Below is a small trained network, with its code and all its weights. Each question gives an input and a target symbol and asks what happens when units are switched off, that is, made to give their printed mean instead of their output.

import numpy as np


def w(rows, s, z=0):
    codes = np.array(rows[::2]) - 128.0
    scale = np.full(codes.shape[1], s)
    scale[-1] = z or s
    return codes * scale


def f(y):
    return np.maximum(y, 0)


def softmax(a):
    e = np.exp(a - a.max(-1, keepdims=True))
    return e / e.sum(-1, keepdims=True)


def log_softmax(a):
    a = a - a.max(-1, keepdims=True)
    return a - np.log(np.exp(a).sum(-1, keepdims=True))


def net(x, mask):
    ids = ['βεζθπτψ'.index(c) for c in x.split()]
    T = len(ids)
    res = E[ids] + P[:T]
    u = 0
    for l in range(2):
        r = res
        for j in range(2):
            rows = slice(3 * j, 3 * j + 3)
            q, k, v = (r @ M[l][rows].T for M in (Q, K, V))
            z = softmax(np.where(np.tri(T) > 0, q @ k.T / 3**0.5, -1e9)) @ v
            o = O[l][rows]
            res = res + np.where(mask[u + j], z, o[:, -1]) @ o[:, :-1]
        u += 2
        y = f(res @ A[l][:, :-1].T + A[l][:, -1])
        res = res + np.where(mask[u : u + 12], y, B[l][:, -1]) @ B[l][:, :-1]
        u += 12
    return log_softmax(res[-1] @ U[:, :-1].T + U[:, -1])


Q, K, V, O, A, B = {}, {}, {}, {}, {}, {}
E = w([
[200,68,221],'β',
[223,60,175],'ε',
[80,156,181],'ζ',
[164,54,162],'θ',
[155,50,165],'π',
[135,32,66],'τ',
[79,163,1],'ψ',
],0.015)
P = w([
[103,103,149],'0',
[254,177,169],'1',
[85,78,140],'2',
[237,199,153],'3',
[98,61,138],'4',
[231,211,146],'5',
[106,48,133],'6',
[228,218,142],'7',
[107,38,130],'8',
[228,228,140],'9',
[107,28,122],'10',
[230,245,136],'11',
[102,18,113],'12',
],0.0095)
Q[0] = w([
[194,154,193],'L0H0',
[133,137,33],'L0H0',
[145,135,103],'L0H0',
[103,202,88],'L0H1',
[25,172,103],'L0H1',
[165,157,1],'L0H1',
],0.013)
K[0] = w([
[135,41,163],'L0H0',
[167,136,46],'L0H0',
[180,71,100],'L0H0',
[40,216,114],'L0H1',
[138,238,201],'L0H1',
[156,176,2],'L0H1',
],0.011)
V[0] = w([
[51,65,205],'L0H0',
[84,93,86],'L0H0',
[176,77,46],'L0H0',
[205,158,1],'L0H1',
[90,111,120],'L0H1',
[181,15,92],'L0H1',
],0.0069)
O[0] = w([
[151,44,165,129],'L0H0',
[119,171,226,142],'L0H0',
[11,195,188,183],'L0H0',
[247,92,202,151],'L0H1',
[143,103,86,137],'L0H1',
[254,187,6,255],'L0H1',
],0.0047,0.007)
A[0] = w([
[38,179,143,150],'L0N0',
[153,130,102,120],'L0N1',
[143,23,161,79],'L0N2',
[149,178,183,238],'L0N3',
[95,36,94,159],'L0N4',
[125,170,152,253],'L0N5',
[156,72,46,4],'L0N6',
[85,88,72,193],'L0N7',
[150,30,194,127],'L0N8',
[32,148,175,129],'L0N9',
[177,152,254,159],'L0N10',
[121,210,121,33],'L0N11',
],0.012,0.0045)
B[0] = w([
[149,42,10,178],'L0N0',
[128,147,76,194],'L0N1',
[85,206,254,223],'L0N2',
[198,117,61,212],'L0N3',
[105,238,170,254],'L0N4',
[172,133,38,192],'L0N5',
[119,236,69,245],'L0N6',
[38,212,130,226],'L0N7',
[100,197,241,230],'L0N8',
[239,62,79,173],'L0N9',
[245,133,136,219],'L0N10',
[153,252,207,150],'L0N11',
],0.0066,0.0062)
Q[1] = w([
[114,121,109],'L1H0',
[121,145,90],'L1H0',
[118,155,116],'L1H0',
[210,126,90],'L1H1',
[127,249,148],'L1H1',
[171,119,112],'L1H1',
],0.016)
K[1] = w([
[125,115,116],'L1H0',
[131,102,89],'L1H0',
[149,173,95],'L1H0',
[85,151,113],'L1H1',
[157,96,7],'L1H1',
[59,175,124],'L1H1',
],0.015)
V[1] = w([
[228,102,212],'L1H0',
[158,76,253],'L1H0',
[86,182,70],'L1H0',
[138,80,95],'L1H1',
[245,136,110],'L1H1',
[98,117,51],'L1H1',
],0.0044)
O[1] = w([
[249,155,124,177],'L1H0',
[217,1,153,52],'L1H0',
[109,150,88,173],'L1H0',
[173,119,122,85],'L1H1',
[219,152,209,254],'L1H1',
[128,163,81,141],'L1H1',
],0.0047,0.0045)
A[1] = w([
[102,17,221,20],'L1N0',
[95,118,27,59],'L1N1',
[67,101,73,95],'L1N2',
[153,63,165,65],'L1N3',
[167,152,215,75],'L1N4',
[109,149,48,132],'L1N5',
[113,198,146,58],'L1N6',
[196,59,81,2],'L1N7',
[221,137,176,96],'L1N8',
[22,125,111,79],'L1N9',
[147,136,103,178],'L1N10',
[150,3,78,199],'L1N11',
],0.012,0.0075)
B[1] = w([
[166,113,227,136],'L1N0',
[104,52,128,163],'L1N1',
[154,121,33,140],'L1N2',
[174,153,137,137],'L1N3',
[107,53,100,209],'L1N4',
[128,74,160,205],'L1N5',
[147,42,134,201],'L1N6',
[24,36,178,169],'L1N7',
[110,212,94,250],'L1N8',
[125,253,187,152],'L1N9',
[125,98,130,195],'L1N10',
[200,71,125,150],'L1N11',
],0.011,0.014)
U = w([
[109,59,209,95],'β',
[54,95,113,111],'ε',
[192,115,212,3],'ζ',
[202,5,118,242],'θ',
[228,198,88,125],'π',
[95,36,212,44],'τ',
[67,176,193,177],'ψ',
],0.011,0.0061)

Each question gives the input, a string of symbols that net reads in full, and the target symbol t.
The units are the heads (3 rows each of Q, K, V and O) and the neurons (one row each of A and B). Each row of codes is followed by its name. A weight is (code - 128) times the scale printed after its matrix; where a second scale follows, it is the last column's (O, A, B and U).
mask holds one flag per unit, layer by layer, with each layer's heads first. A switched-off unit (its flag False) gives its mean, the last column of its rows in O or B, instead of its output. The means were averaged over made-up inputs and are rounded, as every weight is.
A unit's drop is (log p(t) with every unit on - log p(t) with that unit switched off) / (log p(t) with every unit on - log p(t) with every unit switched off).
The circuit of an input: a set's keep is (log p(t) with only the set's units on - log p(t) with every unit switched off) / (log p(t) with every unit on - log p(t) with every unit switched off). Starting from the 12 units with the biggest drops (on a tie, the unit counted first), units are removed one at a time, each time the one whose removal leaves the highest keep (on an exact tie, the one counted first), for as long as the keep stays at least 0.8.
circuit, biggest first: the units of the circuit, biggest drop first
unit that matters most: the unit with the biggest drop
top k neurons: the k neurons with the biggest drops, biggest first
k most important neurons of layer l: the k neurons of layer l with the biggest drops, biggest first
which heads matter: for each layer, one digit per head in row order, 1 if its drop is at least 0.15 and else 0, layers parted by /
input τ ζ ψ ζ ψ ψ ψ τ τ β ψ, target ψ: which heads matter : 11 / 10
input τ ψ τ ψ β π θ ζ θ β ζ π, target θ: most important neuron of layer 1 : L1N7
input τ τ β τ τ ψ ζ β, target θ: 3 most important neurons of layer 0 : L0N6, L0N4, L0N7
input ψ τ θ ψ ψ ψ τ ζ τ θ θ τ ψ, target ψ: circuit, biggest first : L1N9, L0N7
input τ π π, target τ: circuit, biggest first : L1N4, L0N2, L0N8
input π τ θ ψ τ β π ζ ε β ζ, target π: 2 most important neurons of layer 0 : L0N9, L0N2
input ε ε β π ζ π π ζ τ θ τ π, target θ: circuit, biggest first : L0N4, L1N9
input ζ β ψ ε ζ τ τ ζ π τ τ β, target θ: top 2 neurons : L1N7, L0N4
input τ τ τ ε θ θ ε β β τ ζ θ, target θ: top 4 neurons : L1N7, L0N4, L0N2, L0N7
input β π θ τ, target π: top 2 neurons : L0N6, L0N0
input τ β β τ τ ζ ε τ τ τ τ ζ, target θ: which heads matter : 01 / 01
input ψ ε ε, target π: top 3 neurons : L1N8, L1N7, L1N5
input τ τ τ ζ, target π: which heads matter : 00 / 00
input ζ τ ψ π ζ ψ τ ζ, target θ: which heads matter : 01 / 00
input τ π ψ τ ζ ζ ε, target π: top 4 neurons : L1N8, L1N7, L1N5, L0N7
input ψ π ζ τ, target π: unit that matters most : L0H1
input ζ τ τ τ τ τ ε ζ π θ ε ε, target θ: 4 most important neurons of layer 1 : L1N7, L1N11, L1N9, L1N10
input τ β β, target ζ: top 2 neurons : L1N0, L1N8
input ζ τ ψ τ ψ π, target π: 4 most important neurons of layer 1 : L1N8, L1N6, L1N5, L1N1
input ζ ε ψ β, target π: 2 most important neurons of layer 1 : L1N8, L1N6
